Here is a tiny trained network, its code and every weight. The questions are about switching its units off for an input and a class, where a switched-off unit gives its printed mean instead of its output.

import numpy as np


def w(rows, s, z=0):
    codes = np.array(rows[::2]) - 128.0
    scale = np.full(codes.shape[1], s)
    scale[-1] = z or s
    return codes * scale


def norm(h):
    return h / np.sqrt((h * h).mean(-1, keepdims=True) + 1e-5)


def f(y):
    return np.maximum(y, 0)


def log_softmax(a):
    a = a - a.max(-1, keepdims=True)
    return a - np.log(np.exp(a).sum(-1, keepdims=True))


def net(x, mask):
    res = np.array(x, float).reshape(1, 4) / 4 @ E
    u = 0
    for l in range(4):
        y = f(norm(res) @ A[l][:, :-1].T + A[l][:, -1])
        res = res + np.where(mask[u : u + 3], y, B[l][:, -1]) @ B[l][:, :-1]
        u += 3
    return log_softmax(norm(res)[-1] @ U[:, :-1].T + U[:, -1])


A, B = {}, {}
E = w([
[90,80,72,109,237,40,149,141,121,30,26,165],'x0',
[107,203,226,158,102,80,105,116,233,81,126,150],'x1',
[250,151,154,195,227,171,61,156,252,107,158,138],'x2',
[218,59,179,115,102,128,185,51,87,112,125,135],'x3',
],0.0045)
A[0] = w([
[174,86,151,134,217,38,147,100,142,8,50,129,2],'L0N0',
[201,90,75,126,251,112,134,144,138,91,75,131,46],'L0N1',
[148,107,61,141,230,143,120,154,122,133,101,120,32],'L0N2',
],0.011,0.0041)
B[0] = w([
[153,83,93,100,141,86,202,130,176,133,52,246,255],'L0N0',
[111,86,137,134,140,167,90,101,141,100,166,120,251],'L0N1',
[138,129,102,125,144,146,68,151,110,131,155,119,213],'L0N2',
],0.011,0.0098)
A[1] = w([
[143,178,142,153,203,87,166,141,109,111,87,48,20],'L1N0',
[215,68,137,121,79,165,174,80,19,194,137,107,57],'L1N1',
[8,105,60,109,88,108,168,129,16,144,95,107,2],'L1N2',
],0.013,0.00099)
B[1] = w([
[167,148,115,199,115,149,70,154,103,141,165,134,129],'L1N0',
[192,137,95,127,100,207,206,111,123,50,193,162,228],'L1N1',
[52,95,193,135,142,43,11,113,115,254,48,108,253],'L1N2',
],0.0072,0.013)
A[2] = w([
[147,165,175,122,112,46,194,141,141,195,64,128,161],'L2N0',
[131,247,193,165,122,96,145,159,233,86,122,89,64],'L2N1',
[198,170,154,115,53,173,255,89,73,105,171,74,1],'L2N2',
],0.013,0.0016)
B[2] = w([
[121,126,75,114,126,242,2,100,125,141,138,97,236],'L2N0',
[120,178,130,42,217,62,189,84,102,92,107,49,237],'L2N1',
[255,151,182,232,28,153,163,114,118,160,189,199,254],'L2N2',
],0.0064,0.0082)
A[3] = w([
[102,145,250,220,128,88,81,138,245,87,182,99,125],'L3N0',
[183,116,95,80,181,187,96,103,174,191,129,143,163],'L3N1',
[150,220,95,100,195,99,197,189,88,113,167,35,2],'L3N2',
],0.011,0.0011)
B[3] = w([
[56,41,218,119,159,128,206,89,105,141,117,128,163],'L3N0',
[92,204,150,148,49,90,200,151,104,92,105,65,254],'L3N1',
[177,115,144,103,210,1,163,164,91,204,176,157,208],'L3N2',
],0.0055,0.0095)
U = w([
[129,212,118,103,120,140,149,98,157,71,78,91,33],'0',
[33,118,147,122,91,108,30,111,65,235,62,94,163],'1',
[72,120,197,184,154,158,170,169,153,87,163,69,2],'2',
[125,50,78,105,164,109,190,127,189,82,46,252,191],'3',
[132,197,72,166,106,122,145,255,101,163,150,86,31],'4',
[212,145,182,207,31,181,180,106,86,150,192,160,196],'5',
[140,189,188,91,220,34,196,120,107,145,159,68,162],'6',
[104,77,72,163,186,220,41,190,110,52,211,73,124],'7',
],0.0094,0.0041)

Each question gives the input, the list of numbers given to net, and the class t.
The units are the neurons (one row each of A and B). Each row of codes is followed by its name. A weight is (code - 128) times the scale printed after its matrix; where a second scale follows, it is the last column's (A, B and U).
mask holds one flag per neuron, layer by layer. A switched-off neuron (its flag False) gives its mean, the last column of its row in B, instead of its output. The means were averaged over made-up inputs and are rounded, as every weight is.
A unit's drop is (log p(t) with every unit on - log p(t) with that unit switched off) / (log p(t) with every unit on - log p(t) with every unit switched off).
The circuit of an input: a set's keep is (log p(t) with only the set's units on - log p(t) with every unit switched off) / (log p(t) with every unit on - log p(t) with every unit switched off). Starting from all 12 units, units are removed one at a time, each time the one whose removal leaves the highest keep (on an exact tie, the one counted first), for as long as the keep stays at least 0.8.
circuit, biggest first: the units of the circuit, biggest drop first
most important unit: the unit with the biggest drop
top k neurons: the k neurons with the biggest drops, biggest first
k most important neurons of layer l: the k neurons of layer l with the biggest drops, biggest first
drop of u: that unit's drop, to one decimal
input [-5,-8,7,-6], class 4: circuit, biggest first => [L1N2; L3N1; L1N1]
input [8,-7,-1,-8], class 7: circuit, biggest first => [L0N2]
input [-8,0,0,-6], class 6: top 3 neurons => [L1N1; L1N2; L0N0]
input [-7,0,8,0], class 6: top 4 neurons => [L1N1; L2N1; L1N2; L0N0]
input [1,2,7,-6], class 2: circuit, biggest first => [L3N0; L1N2; L0N0; L1N1]
input [-7,7,-2,-7], class 6: top 2 neurons => [L1N2; L2N1]
input [-6,-5,2,-8], class 4: top 2 neurons => [L1N1; L1N2]
input [-4,6,-1,-2], class 6: top 3 neurons => [L1N2; L0N0; L1N1]
input [-1,-8,5,3], class 7: top 2 neurons => [L0N1; L0N2]
input [2,4,1,-8], class 6: top 2 neurons => [L1N2; L0N0]
input [6,-5,-5,1], class 1: top 2 neurons => [L1N2; L1N1]
input [1,-7,-2,2], class 1: top 3 neurons => [L1N2; L2N2; L0N0]
input [-5,8,-1,3], class 6: top 2 neurons => [L2N1; L1N1]
input [0,4,-1,-3], class 6: top 2 neurons => [L1N2; L0N0]
input [-1,5,5,3], class 6: circuit, biggest first => [L1N1]
input [0,7,8,-2], class 6: top 2 neurons => [L2N1; L1N2]
input [-1,1,8,0], class 2: 2 most important neurons of layer 0 => [L0N0; L0N1]
input [3,-3,0,-3], class 7: 2 most important neurons of layer 0 => [L0N2; L0N1]
input [-3,7,-8,4], class 1: drop of L1N2 => 5.0
input [1,-5,-4,1], class 1: drop of L3N1 => 0.0
input [3,7,-6,-1], class 1: drop of L2N0 => 0.3
input [-1,-5,3,-6], class 7: most important unit => L1N2
